Below are the code and all the weights of a small trained network. Each question names an input and a target symbol and asks about switching units off, where a switched-off unit gives its printed mean instead of its output.

import numpy as np


def w(rows, s, z=0):
    codes = np.array(rows[::2]) - 128.0
    scale = np.full(codes.shape[1], s)
    scale[-1] = z or s
    return codes * scale


def norm(h):
    return h / np.sqrt((h * h).mean(-1, keepdims=True) + 1e-5)


def f(y):
    return np.maximum(y, 0)


def softmax(a):
    e = np.exp(a - a.max(-1, keepdims=True))
    return e / e.sum(-1, keepdims=True)


def log_softmax(a):
    a = a - a.max(-1, keepdims=True)
    return a - np.log(np.exp(a).sum(-1, keepdims=True))


def net(x, mask):
    ids = ['βδημπφω'.index(c) for c in x.split()]
    T = len(ids)
    res = E[ids] + P[:T]
    u = 0
    for l in range(3):
        r = norm(res)
        for j in range(3):
            rows = slice(3 * j, 3 * j + 3)
            q, k, v = (r @ M[l][rows].T for M in (Q, K, V))
            z = softmax(np.where(np.tri(T) > 0, q @ k.T / 3**0.5, -1e9)) @ v
            o = O[l][rows]
            res = res + np.where(mask[u + j], z, o[:, -1]) @ o[:, :-1]
        u += 3
        y = f(norm(res) @ A[l][:, :-1].T + A[l][:, -1])
        res = res + np.where(mask[u : u + 12], y, B[l][:, -1]) @ B[l][:, :-1]
        u += 12
    return log_softmax(norm(res)[-1] @ U[:, :-1].T + U[:, -1])


Q, K, V, O, A, B = {}, {}, {}, {}, {}, {}
E = w([
[131,75,135,108,186],'β',
[113,101,114,130,191],'δ',
[125,109,117,110,155],'η',
[107,74,182,149,1],'μ',
[168,200,178,151,143],'π',
[138,183,139,159,146],'φ',
[130,150,97,147,136],'ω',
],0.02)
P = w([
[116,118,108,121,114],'0',
[159,153,190,60,146],'1',
[133,163,205,115,156],'2',
[98,149,184,111,131],'3',
[130,133,127,252,141],'4',
[175,116,115,155,184],'5',
[213,66,164,146,147],'6',
[109,72,185,79,190],'7',
],0.022)
Q[0] = w([
[79,85,164,149,167],'L0H0',
[161,98,73,191,97],'L0H0',
[147,57,201,251,163],'L0H0',
[85,197,57,121,215],'L0H1',
[32,110,152,188,86],'L0H1',
[144,155,135,149,204],'L0H1',
[228,155,91,61,200],'L0H2',
[100,134,130,91,43],'L0H2',
[108,137,99,132,228],'L0H2',
],0.027)
K[0] = w([
[143,107,191,149,52],'L0H0',
[149,115,31,169,112],'L0H0',
[91,30,236,223,6],'L0H0',
[249,139,157,160,255],'L0H1',
[176,109,32,163,63],'L0H1',
[132,155,205,186,164],'L0H1',
[164,46,124,205,93],'L0H2',
[195,163,48,89,212],'L0H2',
[134,89,206,183,115],'L0H2',
],0.023)
V[0] = w([
[144,130,99,227,164],'L0H0',
[188,168,179,72,182],'L0H0',
[113,199,3,62,202],'L0H0',
[167,67,155,123,241],'L0H1',
[55,232,78,127,223],'L0H1',
[94,213,76,137,220],'L0H1',
[171,82,112,193,122],'L0H2',
[65,117,191,109,71],'L0H2',
[108,213,97,6,202],'L0H2',
],0.023)
O[0] = w([
[190,52,92,138,121,126],'L0H0',
[146,162,164,72,189,176],'L0H0',
[151,149,30,41,90,2],'L0H0',
[211,87,131,74,165,198],'L0H1',
[206,242,94,173,219,177],'L0H1',
[162,181,101,183,193,169],'L0H1',
[128,89,98,133,166,127],'L0H2',
[155,210,134,141,136,151],'L0H2',
[113,132,170,90,5,101],'L0H2',
],0.021,0.023)
A[0] = w([
[147,136,148,205,51,127],'L0N0',
[66,150,73,200,164,3],'L0N1',
[26,140,39,218,107,4],'L0N2',
[164,118,255,174,187,13],'L0N3',
[62,113,67,170,122,18],'L0N4',
[219,93,113,127,121,70],'L0N5',
[67,71,83,178,239,52],'L0N6',
[132,253,113,51,161,98],'L0N7',
[149,183,178,110,83,13],'L0N8',
[69,144,150,228,128,57],'L0N9',
[157,69,86,175,130,44],'L0N10',
[178,144,107,175,176,105],'L0N11',
],0.017,0.0053)
B[0] = w([
[106,76,91,137,202,152],'L0N0',
[64,55,122,170,109,147],'L0N1',
[124,100,5,85,183,132],'L0N2',
[201,165,104,129,18,251],'L0N3',
[96,102,76,109,179,129],'L0N4',
[92,95,74,187,102,164],'L0N5',
[30,97,145,176,248,195],'L0N6',
[70,166,247,59,100,218],'L0N7',
[120,82,105,156,229,152],'L0N8',
[134,166,127,118,220,166],'L0N9',
[105,193,175,149,128,153],'L0N10',
[98,90,143,93,90,221],'L0N11',
],0.027,0.016)
Q[1] = w([
[125,220,61,219,89],'L1H0',
[40,83,180,119,152],'L1H0',
[155,160,146,51,114],'L1H0',
[199,167,107,124,134],'L1H1',
[77,171,227,179,114],'L1H1',
[90,160,155,42,213],'L1H1',
[126,77,126,65,202],'L1H2',
[161,146,78,213,161],'L1H2',
[70,192,211,112,254],'L1H2',
],0.029)
K[1] = w([
[91,125,180,10,184],'L1H0',
[145,100,185,225,129],'L1H0',
[111,89,42,114,119],'L1H0',
[82,121,131,139,211],'L1H1',
[70,169,28,98,21],'L1H1',
[177,148,118,215,70],'L1H1',
[174,204,129,177,85],'L1H2',
[82,157,240,96,129],'L1H2',
[96,85,159,251,30],'L1H2',
],0.025)
V[1] = w([
[107,202,132,186,183],'L1H0',
[165,165,179,100,80],'L1H0',
[115,120,185,197,89],'L1H0',
[129,252,100,165,121],'L1H1',
[91,125,47,110,199],'L1H1',
[233,106,144,83,170],'L1H1',
[54,99,33,45,127],'L1H2',
[53,124,71,171,108],'L1H2',
[153,23,165,156,87],'L1H2',
],0.038)
O[1] = w([
[174,111,139,241,140,144],'L1H0',
[143,172,215,109,107,253],'L1H0',
[74,55,184,147,171,124],'L1H0',
[120,233,161,213,66,155],'L1H1',
[110,204,35,116,115,102],'L1H1',
[235,119,95,59,89,183],'L1H1',
[75,173,4,34,111,58],'L1H2',
[57,184,103,127,170,51],'L1H2',
[157,126,219,68,215,109],'L1H2',
],0.028,0.024)
A[1] = w([
[97,101,203,112,227,205],'L1N0',
[117,123,157,103,131,110],'L1N1',
[169,69,132,46,147,52],'L1N2',
[113,194,11,143,150,134],'L1N3',
[82,91,194,64,113,52],'L1N4',
[188,138,203,159,37,144],'L1N5',
[69,89,115,47,138,96],'L1N6',
[201,205,125,136,254,59],'L1N7',
[223,200,123,125,187,61],'L1N8',
[57,65,125,120,141,62],'L1N9',
[156,103,66,127,126,109],'L1N10',
[91,109,96,114,178,3],'L1N11',
],0.027,0.0053)
B[1] = w([
[208,105,70,159,58,237],'L1N0',
[143,123,139,150,128,147],'L1N1',
[123,114,85,210,168,159],'L1N2',
[194,130,252,112,152,160],'L1N3',
[174,109,120,167,64,162],'L1N4',
[107,92,110,186,235,255],'L1N5',
[173,163,158,210,83,157],'L1N6',
[125,103,71,182,14,204],'L1N7',
[115,72,67,102,39,190],'L1N8',
[162,168,75,141,98,142],'L1N9',
[144,91,162,122,167,143],'L1N10',
[123,185,101,164,134,133],'L1N11',
],0.043,0.022)
Q[2] = w([
[201,93,193,129,69],'L2H0',
[130,87,154,255,123],'L2H0',
[193,58,132,213,115],'L2H0',
[168,110,151,57,222],'L2H1',
[111,131,125,62,139],'L2H1',
[158,101,75,103,134],'L2H1',
[37,80,118,86,95],'L2H2',
[69,64,142,138,131],'L2H2',
[222,150,89,170,136],'L2H2',
],0.042)
K[2] = w([
[124,143,65,32,134],'L2H0',
[20,119,167,37,84],'L2H0',
[19,122,243,2,141],'L2H0',
[186,216,199,186,173],'L2H1',
[237,231,144,109,68],'L2H1',
[206,78,164,75,244],'L2H1',
[161,227,126,55,185],'L2H2',
[216,194,229,97,170],'L2H2',
[53,34,121,120,40],'L2H2',
],0.027)
V[2] = w([
[95,87,138,134,104],'L2H0',
[121,126,129,123,69],'L2H0',
[185,168,168,121,128],'L2H0',
[138,63,188,110,98],'L2H1',
[143,133,114,134,80],'L2H1',
[50,129,130,134,129],'L2H1',
[90,138,128,122,3],'L2H2',
[220,134,143,84,117],'L2H2',
[132,121,183,89,81],'L2H2',
],0.054)
O[2] = w([
[163,55,96,115,169,99],'L2H0',
[86,69,129,131,117,200],'L2H0',
[110,145,205,113,31,252],'L2H0',
[149,170,116,4,170,224],'L2H1',
[97,97,131,62,95,185],'L2H1',
[169,25,119,140,168,33],'L2H1',
[43,51,125,116,3,169],'L2H2',
[238,59,91,222,131,210],'L2H2',
[149,50,183,160,92,154],'L2H2',
],0.028,0.02)
A[2] = w([
[164,75,149,3,195,105],'L2N0',
[111,138,115,196,86,160],'L2N1',
[135,152,79,75,141,105],'L2N2',
[219,121,115,125,161,109],'L2N3',
[165,112,175,152,63,166],'L2N4',
[75,102,76,138,97,132],'L2N5',
[125,179,72,141,92,174],'L2N6',
[131,131,115,187,169,133],'L2N7',
[65,86,124,106,98,2],'L2N8',
[85,147,146,145,111,160],'L2N9',
[20,141,76,94,150,183],'L2N10',
[103,161,183,116,171,120],'L2N11',
],0.045,0.0071)
B[2] = w([
[114,2,101,93,175,155],'L2N0',
[96,118,138,99,173,192],'L2N1',
[123,101,171,165,166,140],'L2N2',
[81,140,169,94,89,209],'L2N3',
[136,145,65,134,157,252],'L2N4',
[129,122,185,151,132,158],'L2N5',
[137,90,99,130,166,161],'L2N6',
[93,110,102,106,87,178],'L2N7',
[70,146,177,108,129,150],'L2N8',
[152,94,143,115,101,149],'L2N9',
[159,174,101,114,234,136],'L2N10',
[178,87,136,129,120,150],'L2N11',
],0.082,0.037)
U = w([
[231,152,42,139,85,201],'β',
[88,145,196,73,29,102],'δ',
[218,151,225,164,146,254],'η',
[131,182,64,129,235,227],'μ',
[188,56,163,1,194,14],'π',
[64,136,196,105,173,65],'φ',
[97,227,113,233,96,54],'ω',
],0.012,0.0024)

Each question gives the input, a string of symbols that net reads in full, and the target symbol t.
The units are the heads (3 rows each of Q, K, V and O) and the neurons (one row each of A and B). Each row of codes is followed by its name. A weight is (code - 128) times the scale printed after its matrix; where a second scale follows, it is the last column's (O, A, B and U).
mask holds one flag per unit, layer by layer, with each layer's heads first. A switched-off unit (its flag False) gives its mean, the last column of its rows in O or B, instead of its output. The means were averaged over made-up inputs and are rounded, as every weight is.
A unit's drop is (log p(t) with every unit on - log p(t) with that unit switched off) / (log p(t) with every unit on - log p(t) with every unit switched off).
The circuit of an input: a set's keep is (log p(t) with only the set's units on - log p(t) with every unit switched off) / (log p(t) with every unit on - log p(t) with every unit switched off). Starting from the 12 units with the biggest drops (on a tie, the unit counted first), units are removed one at a time, each time the one whose removal leaves the highest keep (on an exact tie, the one counted first), for as long as the keep stays at least 0.8.
units of the circuit, in order: the units of the circuit, biggest drop first
most important unit: the unit with the biggest drop
k most important neurons: the k neurons with the biggest drops, biggest first
top k neurons in layer l: the k neurons of layer l with the biggest drops, biggest first
drop when u is switched off: that unit's drop, to one decimal
input η φ ω, target δ: most important unit => L0H0
input π π ω μ, target π: 2 most important neurons => (L1N5; L0N3)
input φ δ δ, target ω: units of the circuit, in order => (L0H1; L1H1)
input ω π δ π φ η, target β: units of the circuit, in order => (L0H0; L1H1)
input β β δ μ β π β π, target β: top 2 neurons in layer 0 => (L0N6; L0N9)
input β δ ω ω π δ, target μ: top 2 neurons in layer 0 => (L0N7; L0N0)
input η η φ β η π δ β, target δ: top 2 neurons in layer 1 => (L1N5; L1N0)
input δ φ π δ π, target ω: 2 most important neurons => (L1N5; L0N7)
input ω β η β δ ω π ω, target β: 4 most important neurons => (L1N0; L0N7; L1N7; L0N5)
input φ φ μ ω, target φ: 2 most important neurons => (L2N10; L0N3)
input β ω η ω δ π η, target μ: 2 most important neurons => (L0N7; L2N1)
input β β δ η δ φ δ, target δ: 4 most important neurons => (L2N3; L0N7; L1N0; L0N6)
input β η π π η, target δ: 3 most important neurons => (L2N3; L1N5; L0N7)
input φ ω β, target ω: most important unit => L0H1
input β π δ δ φ π π π, target ω: 3 most important neurons => (L0N7; L0N0; L1N7)
input π π δ π δ, target η: 2 most important neurons => (L1N5; L1N7)
input φ π μ φ μ π π π, target φ: 3 most important neurons => (L0N6; L2N1; L2N4)
input δ η δ φ ω φ η, target ω: top 4 neurons in layer 0 => (L0N7; L0N3; L0N6; L0N11)
input π φ β δ φ π δ, target β: top 2 neurons in layer 1 => (L1N7; L1N8)
input η ω ω π, target δ: most important unit => L0H2
input ω φ ω η δ π, target μ: 2 most important neurons => (L2N1; L1N3)
input π η δ, target η: 2 most important neurons => (L0N7; L1N5)
input δ π ω μ μ δ π, target φ: top 3 neurons in layer 2 => (L2N8; L2N1; L2N5)
input β μ φ η π φ, target β: 2 most important neurons => (L1N0; L0N6)
input π φ π, target η: drop when L0N2 is switched off => 0.0
input η δ π π φ μ β π, target η: drop when L1H2 is switched off => 0.8
input π π φ ω π π β ω, target η: units of the circuit, in order => (L1H2)
input η δ μ, target η: drop when L0H0 is switched off => 0.6
input ω π ω, target μ: drop when L1H2 is switched off => 1.3
input δ π δ π π π, target β: 2 most important neurons => (L0N7; L1N8)
